Here is a tiny trained network, its code and every weight. The questions are about switching its units off for an input and a target symbol, where a switched-off unit gives its printed mean instead of its output.

import numpy as np


def w(rows, s, z=0):
    codes = np.array(rows[::2]) - 128.0
    scale = np.full(codes.shape[1], s)
    scale[-1] = z or s
    return codes * scale


def norm(h):
    return h / np.sqrt((h * h).mean(-1, keepdims=True) + 1e-5)


def f(y):
    return np.maximum(y, 0)


def softmax(a):
    e = np.exp(a - a.max(-1, keepdims=True))
    return e / e.sum(-1, keepdims=True)


def log_softmax(a):
    a = a - a.max(-1, keepdims=True)
    return a - np.log(np.exp(a).sum(-1, keepdims=True))


def net(x, mask):
    ids = ['αβγδεζηθλμξστ'.index(c) for c in x.split()]
    T = len(ids)
    res = E[ids] + P[:T]
    u = 0
    for l in range(2):
        r = norm(res)
        for j in range(2):
            rows = slice(3 * j, 3 * j + 3)
            q, k, v = (r @ M[l][rows].T for M in (Q, K, V))
            z = softmax(np.where(np.tri(T) > 0, q @ k.T / 3**0.5, -1e9)) @ v
            o = O[l][rows]
            res = res + np.where(mask[u + j], z, o[:, -1]) @ o[:, :-1]
        u += 2
        y = f(norm(res) @ A[l][:, :-1].T + A[l][:, -1])
        res = res + np.where(mask[u : u + 8], y, B[l][:, -1]) @ B[l][:, :-1]
        u += 8
    return log_softmax(norm(res)[-1] @ U[:, :-1].T + U[:, -1])


Q, K, V, O, A, B = {}, {}, {}, {}, {}, {}
E = w([
[168,190,83],'α',
[201,80,139],'β',
[217,174,252],'γ',
[94,203,129],'δ',
[93,179,119],'ε',
[122,177,148],'ζ',
[163,212,68],'η',
[87,233,130],'θ',
[132,150,137],'λ',
[163,178,86],'μ',
[89,183,119],'ξ',
[132,133,145],'σ',
[90,210,126],'τ',
],0.02)
P = w([
[92,160,132],'0',
[70,147,141],'1',
[238,177,77],'2',
[104,230,222],'3',
[64,133,124],'4',
[253,186,52],'5',
[97,245,229],'6',
[66,127,118],'7',
[254,185,33],'8',
[82,227,239],'9',
[67,126,119],'10',
],0.0098)
Q[0] = w([
[77,84,143],'L0H1',
[232,202,155],'L0H1',
[78,49,113],'L0H1',
[192,127,96],'L0H2',
[183,211,126],'L0H2',
[83,129,248],'L0H2',
],0.011)
K[0] = w([
[32,38,178],'L0H1',
[145,161,80],'L0H1',
[84,100,251],'L0H1',
[175,64,175],'L0H2',
[172,155,70],'L0H2',
[80,194,225],'L0H2',
],0.011)
V[0] = w([
[169,209,35],'L0H1',
[13,127,189],'L0H1',
[254,119,170],'L0H1',
[154,157,117],'L0H2',
[87,127,149],'L0H2',
[129,134,99],'L0H2',
],0.006)
O[0] = w([
[2,62,116,255],'L0H1',
[129,161,147,44],'L0H1',
[83,129,148,189],'L0H1',
[117,119,154,158],'L0H2',
[145,177,104,110],'L0H2',
[138,142,96,127],'L0H2',
],0.0077,0.0051)
A[0] = w([
[140,101,228,120],'L0N1',
[44,85,153,187],'L0N2',
[38,11,47,131],'L0N3',
[123,225,8,2],'L0N4',
[64,164,244,196],'L0N5',
[206,74,116,99],'L0N6',
[1,190,97,141],'L0N7',
[207,39,239,106],'L0N8',
],0.008,0.0049)
B[0] = w([
[74,155,110,168],'L0N1',
[51,167,71,190],'L0N2',
[10,136,99,159],'L0N3',
[44,131,157,172],'L0N4',
[171,144,80,234],'L0N5',
[112,137,134,162],'L0N6',
[117,62,191,253],'L0N7',
[95,143,160,204],'L0N8',
],0.011,0.0078)
Q[1] = w([
[88,249,51],'L1H1',
[246,139,93],'L1H1',
[19,62,138],'L1H1',
[215,127,58],'L1H2',
[202,154,153],'L1H2',
[90,190,79],'L1H2',
],0.011)
K[1] = w([
[154,110,4],'L1H1',
[153,159,142],'L1H1',
[72,94,111],'L1H1',
[133,133,201],'L1H2',
[159,127,156],'L1H2',
[110,172,116],'L1H2',
],0.018)
V[1] = w([
[2,135,151],'L1H1',
[54,172,143],'L1H1',
[125,115,62],'L1H1',
[156,178,213],'L1H2',
[62,144,205],'L1H2',
[130,214,132],'L1H2',
],0.0088)
O[1] = w([
[119,203,14,254],'L1H1',
[79,202,115,206],'L1H1',
[55,168,35,117],'L1H1',
[135,252,116,128],'L1H2',
[253,167,230,210],'L1H2',
[159,108,159,148],'L1H2',
],0.0052,0.011)
A[1] = w([
[243,23,2,88],'L1N1',
[107,80,254,2],'L1N2',
[148,182,134,108],'L1N3',
[226,106,173,140],'L1N4',
[240,149,99,123],'L1N5',
[31,162,141,135],'L1N6',
[156,185,191,121],'L1N7',
[71,102,231,20],'L1N8',
],0.0093,0.0051)
B[1] = w([
[162,85,149,144],'L1N1',
[74,146,155,132],'L1N2',
[127,117,124,161],'L1N3',
[147,131,87,149],'L1N4',
[130,73,127,149],'L1N5',
[179,90,144,254],'L1N6',
[98,88,109,176],'L1N7',
[117,105,250,133],'L1N8',
],0.016,0.0088)
U = w([
[68,64,84,127],'α',
[125,58,248,86],'β',
[231,155,160,102],'γ',
[154,171,103,129],'δ',
[121,141,92,107],'ε',
[207,215,117,135],'ζ',
[68,79,89,116],'η',
[123,149,146,79],'θ',
[189,166,35,162],'λ',
[71,66,70,114],'μ',
[134,152,85,119],'ξ',
[190,67,84,250],'σ',
[137,152,126,91],'τ',
],0.017,0.011)

Each question gives the input, a string of symbols that net reads in full, and the target symbol t.
The units are the heads (3 rows each of Q, K, V and O) and the neurons (one row each of A and B). Each row of codes is followed by its name. A weight is (code - 128) times the scale printed after its matrix; where a second scale follows, it is the last column's (O, A, B and U).
mask holds one flag per unit, layer by layer, with each layer's heads first. A switched-off unit (its flag False) gives its mean, the last column of its rows in O or B, instead of its output. The means were averaged over made-up inputs and are rounded, as every weight is.
A unit's drop is (log p(t) with every unit on - log p(t) with that unit switched off) / (log p(t) with every unit on - log p(t) with every unit switched off).
The circuit of an input: a set's keep is (log p(t) with only the set's units on - log p(t) with every unit switched off) / (log p(t) with every unit on - log p(t) with every unit switched off). Starting from the 12 units with the biggest drops (on a tie, the unit counted first), units are removed one at a time, each time the one whose removal leaves the highest keep (on an exact tie, the one counted first), for as long as the keep stays at least 0.8.
circuit, biggest first: the units of the circuit, biggest drop first
unit that matters most: the unit with the biggest drop
k most important neurons: the k neurons with the biggest drops, biggest first
k most important neurons of layer l: the k neurons of layer l with the biggest drops, biggest first
heads that matter: for each layer, one digit per head in row order, 1 if its drop is at least 0.15 and else 0, layers parted by /
input δ μ δ ζ δ ζ β, target ζ: unit that matters most	L0N7
input α β α λ λ β θ, target β: 2 most important neurons	[L0N7; L0N3]
input τ ξ δ ζ θ β ε, target β: heads that matter	11 / 10
input ε λ α ζ λ ε β δ ζ, target β: 4 most important neurons	[L0N5; L0N4; L0N7; L0N2]
input β ξ λ δ λ, target λ: 3 most important neurons of layer 0	[L0N5; L0N2; L0N8]
input τ δ η δ μ σ ξ ζ β η, target β: circuit, biggest first	[L0N7; L1H1]
input γ β λ δ β β ξ ζ, target ζ: 4 most important neurons	[L0N2; L0N5; L1N7; L0N4]
input β β β δ, target β: circuit, biggest first	[L1H1; L0H1]
input β δ ζ μ δ β β ζ ζ β, target ζ: circuit, biggest first	[L0N7; L0N5]
input ε ζ β τ, target β: 2 most important neurons of layer 1	[L1N7; L1N8]
input β τ β δ, target β: 2 most important neurons	[L0N7; L0N4]
input α β β ξ, target β: heads that matter	10 / 11
input β β ζ ξ, target ζ: circuit, biggest first	[L0N5; L0N4; L0N3]
input ξ δ α β λ β τ, target β: circuit, biggest first	[L1H1; L1N8]
input η β β ε σ, target σ: circuit, biggest first	[L0H1; L0N5; L0N7; L1H1]
input ζ β β ζ η ζ λ, target ζ: 2 most important neurons	[L0N5; L0N4]
input β ζ ξ β λ θ ξ β λ β λ, target λ: 3 most important neurons	[L0N5; L0N2; L0N4]
input β δ β ε, target β: circuit, biggest first	[L1H1; L0H1]
input ζ β ε δ ζ γ ε β, target β: circuit, biggest first	[L0N5; L0N8; L0H1]
input ε β ζ ε β β η, target β: circuit, biggest first	[L1H1]
input ξ λ β β ζ, target ζ: heads that matter	10 / 00
input β λ β ξ β β ζ α β μ, target β: circuit, biggest first	[L1H1]
input β β ζ γ, target ζ: circuit, biggest first	[L0N7; L0N5]
input β β δ λ β β λ, target β: 2 most important neurons	[L0N7; L0N5]
input λ γ ζ α μ ζ η α β μ, target β: 3 most important neurons of layer 0	[L0N7; L0N5; L0N3]
